Below is a small trained network, with its code and all its weights. Each question gives an input and a class and asks what happens when units are switched off, that is, made to give their printed mean instead of their output.

import numpy as np


def w(rows, s, z=0):
    codes = np.array(rows[::2]) - 128.0
    scale = np.full(codes.shape[1], s)
    scale[-1] = z or s
    return codes * scale


def f(y):
    return np.maximum(y, 0)


def log_softmax(a):
    a = a - a.max(-1, keepdims=True)
    return a - np.log(np.exp(a).sum(-1, keepdims=True))


def net(x, mask):
    res = np.array(x, float).reshape(1, 5) / 4 @ E
    y = f(res @ A[0][:, :-1].T + A[0][:, -1])
    res = res + np.where(mask, y, B[0][:, -1]) @ B[0][:, :-1]
    return log_softmax(res[-1] @ U[:, :-1].T + U[:, -1])


A, B = {}, {}
E = w([
[52,129,50,72,56,110,129,45,157,208,140],'x0',
[227,131,36,204,78,74,128,102,137,104,138],'x1',
[38,132,109,151,90,116,133,99,100,3,106],'x2',
[109,133,40,165,199,234,122,137,109,133,144],'x3',
[83,128,68,114,215,26,126,201,143,135,128],'x4',
],0.0048)
A[0] = w([
[54,134,203,86,162,164,129,141,132,150,128,70],'N0',
[56,120,118,145,100,120,126,109,122,20,119,68],'N1',
[93,122,84,115,193,40,122,176,138,125,131,70],'N2',
[220,134,51,173,94,86,129,110,135,108,132,67],'N3',
[121,133,62,152,174,215,133,133,130,126,131,104],'N4',
[158,121,169,131,62,212,123,79,131,110,131,66],'N5',
[80,126,82,101,81,120,126,82,129,191,131,30],'N6',
[198,121,148,121,154,133,124,146,134,253,129,89],'N7',
[195,125,192,161,182,141,127,184,117,49,127,39],'N8',
[104,124,103,116,106,120,131,104,132,157,131,4],'N9',
[146,130,211,107,74,32,134,124,140,123,124,106],'N10',
],0.016,0.0022)
B[0] = w([
[74,74,214,129,105,112,120,139,93,94,122,235],'N0',
[165,177,100,110,126,101,136,127,148,22,149,231],'N1',
[209,179,174,155,117,150,145,128,83,190,120,251],'N2',
[60,84,234,108,119,122,124,144,96,101,121,255],'N3',
[104,96,58,127,149,186,101,127,72,134,128,229],'N4',
[207,178,165,154,146,127,147,151,89,192,120,213],'N5',
[95,133,98,123,97,73,132,116,173,190,126,230],'N6',
[150,185,93,120,113,101,138,121,133,7,139,246],'N7',
[79,145,82,109,72,67,128,97,164,207,125,245],'N8',
[103,148,108,121,97,101,121,121,126,158,121,170],'N9',
[107,88,43,137,171,210,104,125,83,138,135,241],'N10',
],0.019,0.0079)
U = w([
[84,131,86,103,81,50,132,86,197,210,117,109],'0',
[185,172,103,108,131,99,152,129,151,1,165,119],'1',
[70,50,254,115,124,126,115,170,104,99,110,114],'2',
[253,165,176,205,143,152,170,157,97,203,106,118],'3',
[106,75,37,140,188,234,77,121,96,139,138,131],'4',
[146,99,143,132,158,133,142,127,185,124,136,253],'5',
[161,82,149,143,194,151,147,133,254,136,130,93],'6',
],0.0084,0.0075)

Each question gives the input, the list of numbers given to net, and the class t.
The units are the neurons (one row each of A and B). Each row of codes is followed by its name. A weight is (code - 128) times the scale printed after its matrix; where a second scale follows, it is the last column's (A, B and U).
mask holds one flag per neuron, in row order. A switched-off neuron (its flag False) gives its mean, the last column of its row in B, instead of its output. The means were averaged over made-up inputs and are rounded, as every weight is.
A unit's drop is (log p(t) with every unit on - log p(t) with that unit switched off) / (log p(t) with every unit on - log p(t) with every unit switched off).
The circuit of an input: a set's keep is (log p(t) with only the set's units on - log p(t) with every unit switched off) / (log p(t) with every unit on - log p(t) with every unit switched off). Starting from all 11 units, units are removed one at a time, each time the one whose removal leaves the highest keep (on an exact tie, the one counted first), for as long as the keep stays at least 0.8.
circuit, biggest first: the units of the circuit, biggest drop first
k most important neurons: the k neurons with the biggest drops, biggest first
drop of u: that unit's drop, to one decimal
input [-4,5,5,-7,4], class 4: most important neuron : (N10)
input [-3,7,-4,-7,0], class 2: 2 most important neurons : (N3; N4)
input [5,-5,2,-6,-2], class 4: 3 most important neurons : (N10; N3; N8)
input [-3,6,1,4,-3], class 2: 2 most important neurons : (N3; N10)
input [-6,-7,2,6,8], class 3: 4 most important neurons : (N2; N3; N6; N10)
input [-7,-6,-5,1,2], class 0: 2 most important neurons : (N8; N3)
input [5,0,-1,-8,-6], class 4: 2 most important neurons : (N10; N2)
input [-1,4,-7,6,-3], class 1: 2 most important neurons : (N7; N10)
input [4,1,6,-1,5], class 1: 2 most important neurons : (N1; N8)
input [-6,5,-3,1,5], class 0: 2 most important neurons : (N8; N0)
input [-3,-2,7,1,-7], class 1: 2 most important neurons : (N1; N2)
input [5,3,5,-2,6], class 3: 2 most important neurons : (N2; N8)
input [-6,2,5,-5,5], class 0: 3 most important neurons : (N8; N7; N5)
input [-5,3,1,-4,-8], class 3: circuit, biggest first : (N5)
input [-3,-6,-5,3,7], class 3: drop of N2 : 3.7
input [-4,-1,8,0,-4], class 1: drop of N1 : 3.0
input [6,8,-3,5,0], class 2: drop of N0 : 0.0
